Each row has a name. Each question is about the rows just above it.

Columns, left to right: L H P M
K_919: -52 -3 -1 1
K_277: -6 -19 -2 1
K_993: 33 -3 0 0
K_638: 44 -4 1 0
K_719: -8 -29 -1 2
K_155: -2 -1 -5 -2
K_848: -2 53 2 0
K_36: 0 -10 -1 3
K_905: 0 15 -3 0
K_644: 0 -43 -3 1
K_806: -4 -12 -1 1
K_313: -41 -1 1 1
Whose row is 0 -10 -1 3?
K_36
The row with -41 -1 1 1 is
K_313

Columns, left to right: J Y X D
K_829: 7 -31 -43 7
K_332: 32 21 33 47
K_256: -18 23 -4 -22
K_297: 14 7 -28 -11
7 32 is in which column, read top down?
J
-43 33 -4 is in which column, read top down?
X
Which column holds 7 32 -18 top down?
J
21 23 is in which column, read top down?
Y
Which column holds 47 -22 top down?
D

Columns, left to right: S A T R
K_421: -2 -9 3 -2
K_859: 4 -5 -4 6
K_535: -2 14 23 8
K_23: -51 -30 51 6
K_685: -5 -9 3 2
Which column holds -2 4 -2 -51 top down?
S
Which column holds this, read top down? 6 8
R
6 8 6 is in which column, read top down?
R
Which column holds 6 2 top down?
R
3 -4 23 is in which column, read top down?
T
-4 23 51 3 is in which column, read top down?
T
23 51 is in which column, read top down?
T

Columns, left to right: C V N F B
K_83: 5 0 -5 -8 12
K_735: 14 -1 -18 -28 41
K_726: 19 4 -19 -25 39
K_794: 15 7 -12 -11 20
K_455: 9 2 -9 -13 20
K_458: 18 5 -16 -19 32
K_886: 12 5 -10 -11 19
K_424: 11 4 -10 -12 20
K_42: 11 1 -13 -19 28
K_272: 17 1 -20 -31 46
K_40: 5 -4 -9 -19 26
K_18: 16 7 -14 -14 24
Which column holds this, read top down? 0 -1 4 7 2 5 5 4
V
Which column holds -18 -19 -12 -9 -16 -10 -10 -13 -20 -9 -14 top down?
N
-1 4 7 2 5 5 is in which column, read top down?
V

Columns, left to right: Q G U K E Z W
K_222: 10 -5 -21 -5 25 -4 10
K_830: -1 20 -7 -7 6 -13 -1
K_522: -9 -36 8 -4 21 5 14
K_413: 47 36 30 -13 -5 4 -7
K_629: -9 -36 8 -4 21 -9 14
K_454: -22 -5 -21 -5 25 -4 10
Which column holds this, read top down? -5 -7 -4
K
Which column holds 10 -1 -9 47 -9 top down?
Q
14 10 is in which column, read top down?
W
Which column holds 5 4 top down?
Z
-1 -9 is in which column, read top down?
Q

Columns, left to right: tinut pavib Dere fus Kanos nela
K_776: 57 3 11 13 -24 -20
K_546: 6 -31 14 -17 41 -14
K_140: 34 -12 6 4 -30 -21
K_568: -55 -18 17 6 7 7
41 -30 7 is in which column, read top down?
Kanos
Which column holds -24 41 -30 top down?
Kanos
Which column holds 41 -30 top down?
Kanos

Columns, left to right: Zud vari lemel pasub pabaz tepil Ton Lefep legu
K_81: -1 -6 -3 -2 -9 9 -9 8 8
K_336: -26 9 -46 13 -27 21 42 -23 -6
K_106: -21 18 -40 15 -20 5 39 -32 -11
K_480: 8 -11 14 -7 -6 9 -7 0 4
K_311: -1 -16 -3 -2 -9 9 -9 8 8
8 -23 -32 is in which column, read top down?
Lefep
Which column holds -40 14 -3 top down?
lemel
-46 -40 is in which column, read top down?
lemel
Which column holds 8 -6 top down?
legu
Which column holds this, read top down? -2 13 15
pasub
Which column holds this, read top down? 39 -7 -9
Ton

Columns, left to right: loga finuz bedol gosep rozop zeru saro
K_370: -9 13 -9 16 2 -6 19
K_217: -12 3 0 5 -9 -13 11
K_408: 6 13 -1 -5 -6 -13 -4
K_895: 6 13 -1 3 -6 -13 -4
K_885: 7 11 3 3 0 -18 4
K_66: 18 -33 0 -5 24 0 20
K_372: 59 -51 45 41 -49 57 -7
Which column holds 13 13 11 top down?
finuz
Which column holds this, read top down? 3 13 13 11 -33
finuz

Columns, left to right: Bok Zokir sez kezu
K_876: 37 -51 -45 48
K_915: 37 -51 -45 24
K_471: -14 -50 -51 -15
Which column holds this, read top down? -45 -45
sez

Columns, left to right: metap mabip zagiv tir vuro Vudav
K_953: 39 -30 9 -40 9 -15
K_305: 33 -40 9 -56 12 -19
K_479: -17 -15 -6 -6 -10 -13
K_327: -24 -11 -12 -6 -18 -20
K_740: -13 -7 -14 0 -13 -13
Which column holds 39 33 top down?
metap
Which column holds -13 -20 top down?
Vudav
12 -10 -18 -13 is in which column, read top down?
vuro
Which column holds this, read top down? -40 -56
tir
Which column holds 39 33 -17 -24 top down?
metap
Which column holds 9 12 -10 -18 top down?
vuro
-56 -6 -6 is in which column, read top down?
tir

